Here is a tiny trained network, its code and every weight. The questions are about switching its units off for an input and a target symbol, where a switched-off unit gives its printed mean instead of its output.

import numpy as np


def w(rows, s, z=0):
    codes = np.array(rows[::2]) - 128.0
    scale = np.full(codes.shape[1], s)
    scale[-1] = z or s
    return codes * scale


def norm(h):
    return h / np.sqrt((h * h).mean(-1, keepdims=True) + 1e-5)


def f(y):
    return np.maximum(y, 0)


def softmax(a):
    e = np.exp(a - a.max(-1, keepdims=True))
    return e / e.sum(-1, keepdims=True)


def log_softmax(a):
    a = a - a.max(-1, keepdims=True)
    return a - np.log(np.exp(a).sum(-1, keepdims=True))


def net(x, mask):
    ids = ['βγδηθμξπσφψω'.index(c) for c in x.split()]
    T = len(ids)
    res = E[ids] + P[:T]
    q, k, v = (norm(res) @ M[0].T for M in (Q, K, V))
    z = softmax(np.where(np.tri(T) > 0, q @ k.T / 4**0.5, -1e9)) @ v
    res = res + np.where(mask[0], z, O[0][:, -1]) @ O[0][:, :-1]
    y = f(norm(res) @ A[0][:, :-1].T + A[0][:, -1])
    res = res + np.where(mask[1:13], y, B[0][:, -1]) @ B[0][:, :-1]
    return log_softmax(norm(res)[-1] @ U[:, :-1].T + U[:, -1])


Q, K, V, O, A, B = {}, {}, {}, {}, {}, {}
E = w([
[112,106,100,89,226],'β',
[83,218,83,104,142],'γ',
[216,200,179,125,121],'δ',
[152,185,137,52,214],'η',
[151,61,167,168,224],'θ',
[56,108,186,81,52],'μ',
[224,113,133,44,120],'ξ',
[124,185,141,160,247],'π',
[100,105,254,114,91],'σ',
[165,192,118,83,68],'φ',
[56,177,237,151,67],'ψ',
[52,103,117,189,181],'ω',
],0.0061)
P = w([
[184,91,4,227,63],'0',
[69,155,146,46,203],'1',
[74,156,152,46,216],'2',
[72,155,142,42,210],'3',
[79,165,145,44,210],'4',
[75,162,150,47,204],'5',
[80,160,145,51,203],'6',
[77,159,146,50,210],'7',
[73,152,140,47,206],'8',
[81,157,137,47,214],'9',
[87,162,136,45,218],'10',
[94,164,134,43,216],'11',
[88,155,135,43,225],'12',
],0.0032)
Q[0] = w([
[113,182,134,97,137],'h0',
[118,148,143,41,228],'h0',
[107,190,137,42,221],'h0',
[93,202,166,57,254],'h0',
],0.0088)
K[0] = w([
[154,50,99,178,132],'h0',
[172,127,50,254,71],'h0',
[188,101,22,247,43],'h0',
[226,72,1,233,49],'h0',
],0.0072)
V[0] = w([
[147,2,158,164,218],'h0',
[87,107,225,199,80],'h0',
[191,194,158,167,165],'h0',
[43,149,92,188,175],'h0',
],0.0055)
O[0] = w([
[140,43,143,144,203,206],'h0',
[101,115,205,192,56,5],'h0',
[215,223,176,177,201,142],'h0',
[3,145,82,206,217,133],'h0',
],0.005,0.0033)
A[0] = w([
[157,56,142,159,55,111],'n0',
[94,122,93,72,82,131],'n1',
[226,197,97,81,124,255],'n2',
[150,124,125,245,73,179],'n3',
[95,88,45,107,76,38],'n4',
[218,135,2,193,139,115],'n5',
[119,147,184,131,180,216],'n6',
[61,167,90,183,144,137],'n7',
[72,131,219,63,103,121],'n8',
[202,85,74,124,103,165],'n9',
[103,35,99,162,199,232],'n10',
[85,94,182,115,125,73],'n11',
],0.0061,0.0026)
B[0] = w([
[133,143,135,57,194,139],'n0',
[179,93,109,179,69,156],'n1',
[122,56,110,206,49,254],'n2',
[94,170,147,81,249,136],'n3',
[89,138,134,83,209,134],'n4',
[76,187,222,18,162,150],'n5',
[159,117,78,143,86,245],'n6',
[176,77,118,149,51,166],'n7',
[93,163,145,97,229,203],'n8',
[34,125,195,110,188,151],'n9',
[180,128,129,178,1,254],'n10',
[128,100,75,141,200,156],'n11',
],0.005)
U = w([
[123,77,67,110,157,253],'β',
[79,209,53,133,72,76],'γ',
[211,183,167,168,92,211],'δ',
[166,209,101,52,184,93],'η',
[186,49,176,206,149,25],'θ',
[46,107,128,58,71,101],'μ',
[192,64,147,58,65,70],'ξ',
[143,203,119,217,202,23],'π',
[125,117,222,104,175,154],'σ',
[136,160,94,103,12,97],'φ',
[64,202,167,177,116,126],'ψ',
[79,96,105,224,79,146],'ω',
],0.011,0.0037)

Each question gives the input, a string of symbols that net reads in full, and the target symbol t.
The units are the heads (4 rows each of Q, K, V and O) and the neurons (one row each of A and B). Each row of codes is followed by its name. A weight is (code - 128) times the scale printed after its matrix; where a second scale follows, it is the last column's (O, A, B and U).
mask holds one flag per unit, heads first, then neurons. A switched-off unit (its flag False) gives its mean, the last column of its rows in O or B, instead of its output. The means were averaged over made-up inputs and are rounded, as every weight is.
A unit's drop is (log p(t) with every unit on - log p(t) with that unit switched off) / (log p(t) with every unit on - log p(t) with every unit switched off).
The circuit of an input: a set's keep is (log p(t) with only the set's units on - log p(t) with every unit switched off) / (log p(t) with every unit on - log p(t) with every unit switched off). Starting from the 12 units with the biggest drops (on a tie, the unit counted first), units are removed one at a time, each time the one whose removal leaves the highest keep (on an exact tie, the one counted first), for as long as the keep stays at least 0.8.
circuit, biggest first: the units of the circuit, biggest drop first
top k neurons: the k neurons with the biggest drops, biggest first
drop when u is switched off: that unit's drop, to one decimal
input φ σ σ σ δ ξ β, target φ: circuit, biggest first : (h0)
input θ μ δ β, target θ: circuit, biggest first : (h0; n10)
input ψ η σ μ, target ψ: circuit, biggest first : (h0; n8)
input ψ θ ξ η β η β δ, target ψ: circuit, biggest first : (h0; n10)
input σ γ σ β, target σ: circuit, biggest first : (h0; n8)
input σ β θ π β ω, target σ: top 4 neurons : (n2; n3; n8; n0)
input η β δ μ β δ π η μ, target η: top 2 neurons : (n10; n8)
input φ μ π β π ξ β μ γ, target φ: top 2 neurons : (n2; n1)
input σ β η β β ξ π η θ, target σ: circuit, biggest first : (h0; n2; n0)
input η η β β ψ ξ σ δ, target η: top 2 neurons : (n10; n5)
input δ θ ψ δ η η δ θ δ σ μ ω β, target δ: top 2 neurons : (n2; n8)
input π σ β ω θ β, target π: drop when h0 is switched off : 1.3
input δ ξ η θ σ β γ η ψ δ φ, target δ: drop when n9 is switched off : 0.0
input β θ β β β η φ, target β: drop when h0 is switched off : 0.7
input η σ β δ π θ φ β β, target η: drop when n5 is switched off : 0.2
input δ σ η β σ, target δ: top neuron : (n2)
